Here is a tiny trained network, its code and every weight. The questions are about switching its units off for an input and a class, where a switched-off unit gives its printed mean instead of its output.

import numpy as np


def w(rows, s, z=0):
    codes = np.array(rows[::2]) - 128.0
    scale = np.full(codes.shape[1], s)
    scale[-1] = z or s
    return codes * scale


def f(y):
    return y / 2 * (1 + np.tanh(0.7978845608 * (y + 0.044715 * y**3)))


def log_softmax(a):
    a = a - a.max(-1, keepdims=True)
    return a - np.log(np.exp(a).sum(-1, keepdims=True))


def net(x, mask):
    res = np.array(x, float).reshape(1, 4) / 4 @ E
    y = f(res @ A[0][:, :-1].T + A[0][:, -1])
    res = res + np.where(mask, y, B[0][:, -1]) @ B[0][:, :-1]
    return log_softmax(res[-1] @ U[:, :-1].T + U[:, -1])


A, B = {}, {}
E = w([
[141,136,121,119,146,138],'x0',
[116,164,38,35,88,61],'x1',
[126,110,106,114,152,149],'x2',
[103,73,211,112,245,3],'x3',
],0.014)
A[0] = w([
[132,152,76,168,70,188,101],'N1',
[90,151,109,159,118,106,3],'N2',
[129,166,47,30,33,117,49],'N3',
[74,144,115,152,149,142,14],'N4',
[219,107,111,123,59,164,177],'N5',
[159,103,189,224,110,253,55],'N6',
[131,181,65,171,36,238,99],'N7',
],0.012,0.0039)
B[0] = w([
[142,88,157,187,144,110,202],'N1',
[163,163,112,166,146,153,125],'N2',
[102,166,74,65,74,245,222],'N3',
[107,159,96,143,160,150,124],'N4',
[158,107,105,171,141,61,187],'N5',
[134,250,47,45,38,170,210],'N6',
[110,56,229,218,211,96,250],'N7',
],0.012,0.026)
U = w([
[161,31,154,177,219,95,253],'0',
[161,162,33,70,11,255,3],'1',
],0.014,0.0043)

Each question gives the input, the list of numbers given to net, and the class t.
The units are the neurons (one row each of A and B). Each row of codes is followed by its name. A weight is (code - 128) times the scale printed after its matrix; where a second scale follows, it is the last column's (A, B and U).
mask holds one flag per neuron, in row order. A switched-off neuron (its flag False) gives its mean, the last column of its row in B, instead of its output. The means were averaged over made-up inputs and are rounded, as every weight is.
A unit's drop is (log p(t) with every unit on - log p(t) with that unit switched off) / (log p(t) with every unit on - log p(t) with every unit switched off).
The circuit of an input: a set's keep is (log p(t) with only the set's units on - log p(t) with every unit switched off) / (log p(t) with every unit on - log p(t) with every unit switched off). Starting from all 7 units, units are removed one at a time, each time the one whose removal leaves the highest keep (on an exact tie, the one counted first), for as long as the keep stays at least 0.8.
circuit, biggest first: the units of the circuit, biggest drop first
k most important neurons: the k neurons with the biggest drops, biggest first
drop when u is switched off: that unit's drop, to one decimal
input [4,6,-5,-6], class 0: circuit, biggest first	N7
input [8,8,7,-8], class 0: 2 most important neurons	N7; N6
input [1,-5,1,4], class 1: 2 most important neurons	N7; N1
input [1,-5,-5,-6], class 0: 2 most important neurons	N7; N3
input [-5,1,-6,-1], class 0: 2 most important neurons	N6; N3
input [5,-6,2,-7], class 0: 2 most important neurons	N7; N3
input [6,4,-6,-4], class 0: 2 most important neurons	N6; N7
input [6,-7,5,4], class 1: drop when N7 is switched off	0.3
input [-4,-5,-4,3], class 1: drop when N7 is switched off	1.0
input [-1,3,0,-5], class 0: drop when N7 is switched off	0.6
